[[119 135 132 140 125 119 118 121 123 118 128 129]
 [127 126 133 145 129 117 123 121 127 113 127 128]
 [105 137 127 123 126 133 122 126 122 128 125 130]
 [118 127 132 143 128 122 123 120 126 115 123 127]]
->
[[105 137 127 123 126 133 122 126 122 128 125 130]
 [119 135 132 140 125 119 118 121 123 118 128 129]
 [118 127 132 143 128 122 123 120 126 115 123 127]
 [127 126 133 145 129 117 123 121 127 113 127 128]]

[[140 121 146 121]
 [144 126 150 120]
 [131 109 153 122]
 [135 106 150 125]
 [135 110 154 123]
 [118 127 130 141]]
->
[[118 127 130 141]
 [144 126 150 120]
 [140 121 146 121]
 [135 110 154 123]
 [131 109 153 122]
 [135 106 150 125]]

[[124 126 119 128 125 115 125 125 125 125 128]
 [131 132 125 151 123 126 126 128 132 137 115]
 [140 122 139 120 137 134 146 115 117 129 143]
 [134 125 127 115 151 110 128 117 115 112 131]
 [137 139 123 128 150 109 112 134 134 116 127]
 [130 121 137 119 141 129 133 117 115 122 135]]
->
[[137 139 123 128 150 109 112 134 134 116 127]
 [131 132 125 151 123 126 126 128 132 137 115]
 [124 126 119 128 125 115 125 125 125 125 128]
 [134 125 127 115 151 110 128 117 115 112 131]
 [140 122 139 120 137 134 146 115 117 129 143]
 [130 121 137 119 141 129 133 117 115 122 135]]

[[123 134 123 130]
 [110 103 109 129]
 [126 112 114 137]
 [127 106 135 122]
 [112 125 111 126]
 [118 153 148 133]
 [131 146 128 129]
 [132 129 135 121]]
->
[[118 153 148 133]
 [131 146 128 129]
 [123 134 123 130]
 [132 129 135 121]
 [112 125 111 126]
 [126 112 114 137]
 [127 106 135 122]
 [110 103 109 129]]

[[132 110 132 125 135 140 130 107 134 108]
 [125 138 135 124 120 106 113 147 114 131]
 [133 129 115 117 125 153 135 112 135 132]
 [121 142 123 122 118 113 116 146 118 144]
 [121 139 116 124 119 120 120 142 123 150]
 [125 111 140 131 134 115 119 124 125 108]
 [138 124 140 117 127 139 126 113 123 102]
 [135 146 120 109 115 144 128 125 123 136]]
->
[[135 146 120 109 115 144 128 125 123 136]
 [121 142 123 122 118 113 116 146 118 144]
 [121 139 116 124 119 120 120 142 123 150]
 [125 138 135 124 120 106 113 147 114 131]
 [133 129 115 117 125 153 135 112 135 132]
 [138 124 140 117 127 139 126 113 123 102]
 [125 111 140 131 134 115 119 124 125 108]
 [132 110 132 125 135 140 130 107 134 108]]

[[124 115]
 [136 154]
 [127 130]
 [117 125]
 [108 109]
 [142 103]
 [139 112]
 [130 150]
 [119 135]
 [124 101]]
->
[[136 154]
 [130 150]
 [119 135]
 [127 130]
 [117 125]
 [124 115]
 [139 112]
 [108 109]
 [142 103]
 [124 101]]
---
[[137 104 106 144 126 140 102 111 119 137 131 124 141 100 121]
 [112 131 132 112 145 124 130 137 141 117 145 113 126 129 142]
 [136 113 112 146 123 140 111 116 120 137 127 127 139 113 121]
 [116 119 118 113 141 141 120 128 136 124 144 119 139 122 136]
 [119 115 117 117 134 139 114 119 130 128 141 119 137 112 126]
 [144 125 122 135 118 145 125 122 122 145 116 143 144 134 123]]
->
[[112 131 132 112 145 124 130 137 141 117 145 113 126 129 142]
 [144 125 122 135 118 145 125 122 122 145 116 143 144 134 123]
 [116 119 118 113 141 141 120 128 136 124 144 119 139 122 136]
 [119 115 117 117 134 139 114 119 130 128 141 119 137 112 126]
 [136 113 112 146 123 140 111 116 120 137 127 127 139 113 121]
 [137 104 106 144 126 140 102 111 119 137 131 124 141 100 121]]

[[123 113 138]
 [117 119 134]
 [141 122 147]
 [107 107 149]
 [136 136 120]
 [134 141 113]
 [123 117 132]
 [137 123 144]
 [139 142 112]
 [148 146 118]
 [142 118 148]]
->
[[148 146 118]
 [139 142 112]
 [134 141 113]
 [136 136 120]
 [137 123 144]
 [141 122 147]
 [117 119 134]
 [142 118 148]
 [123 117 132]
 [123 113 138]
 [107 107 149]]

[[142 106]
 [108 153]]
->
[[108 153]
 [142 106]]

[[128 138 116]
 [135 122 132]
 [113 139 120]
 [105 152 109]
 [134 124 130]
 [107 151 108]
 [126 121 135]
 [135 128 125]
 [116 143 114]
 [124 129 130]
 [140 104 151]]
->
[[105 152 109]
 [107 151 108]
 [116 143 114]
 [113 139 120]
 [128 138 116]
 [124 129 130]
 [135 128 125]
 [134 124 130]
 [135 122 132]
 [126 121 135]
 [140 104 151]]

[[132 110 136]
 [133 146 128]
 [129 103 124]
 [125 109 129]]
->
[[133 146 128]
 [132 110 136]
 [125 109 129]
 [129 103 124]]

[[139 125 123 120 111 136 125 146 124]
 [122 126 116 106 138 135 121 125 132]
 [115 147 119 135 124 109 140 142 119]]
->
[[115 147 119 135 124 109 140 142 119]
 [122 126 116 106 138 135 121 125 132]
 [139 125 123 120 111 136 125 146 124]]

[[128 108 114 120]
 [120 100 120 140]
 [134 121 125 125]
 [122 122 128 127]
 [126 123 131 123]
 [134 118 120 139]
 [141 135 132 123]
 [126 141 128 157]]
->
[[126 141 128 157]
 [141 135 132 123]
 [126 123 131 123]
 [122 122 128 127]
 [134 121 125 125]
 [134 118 120 139]
 [128 108 114 120]
 [120 100 120 140]]
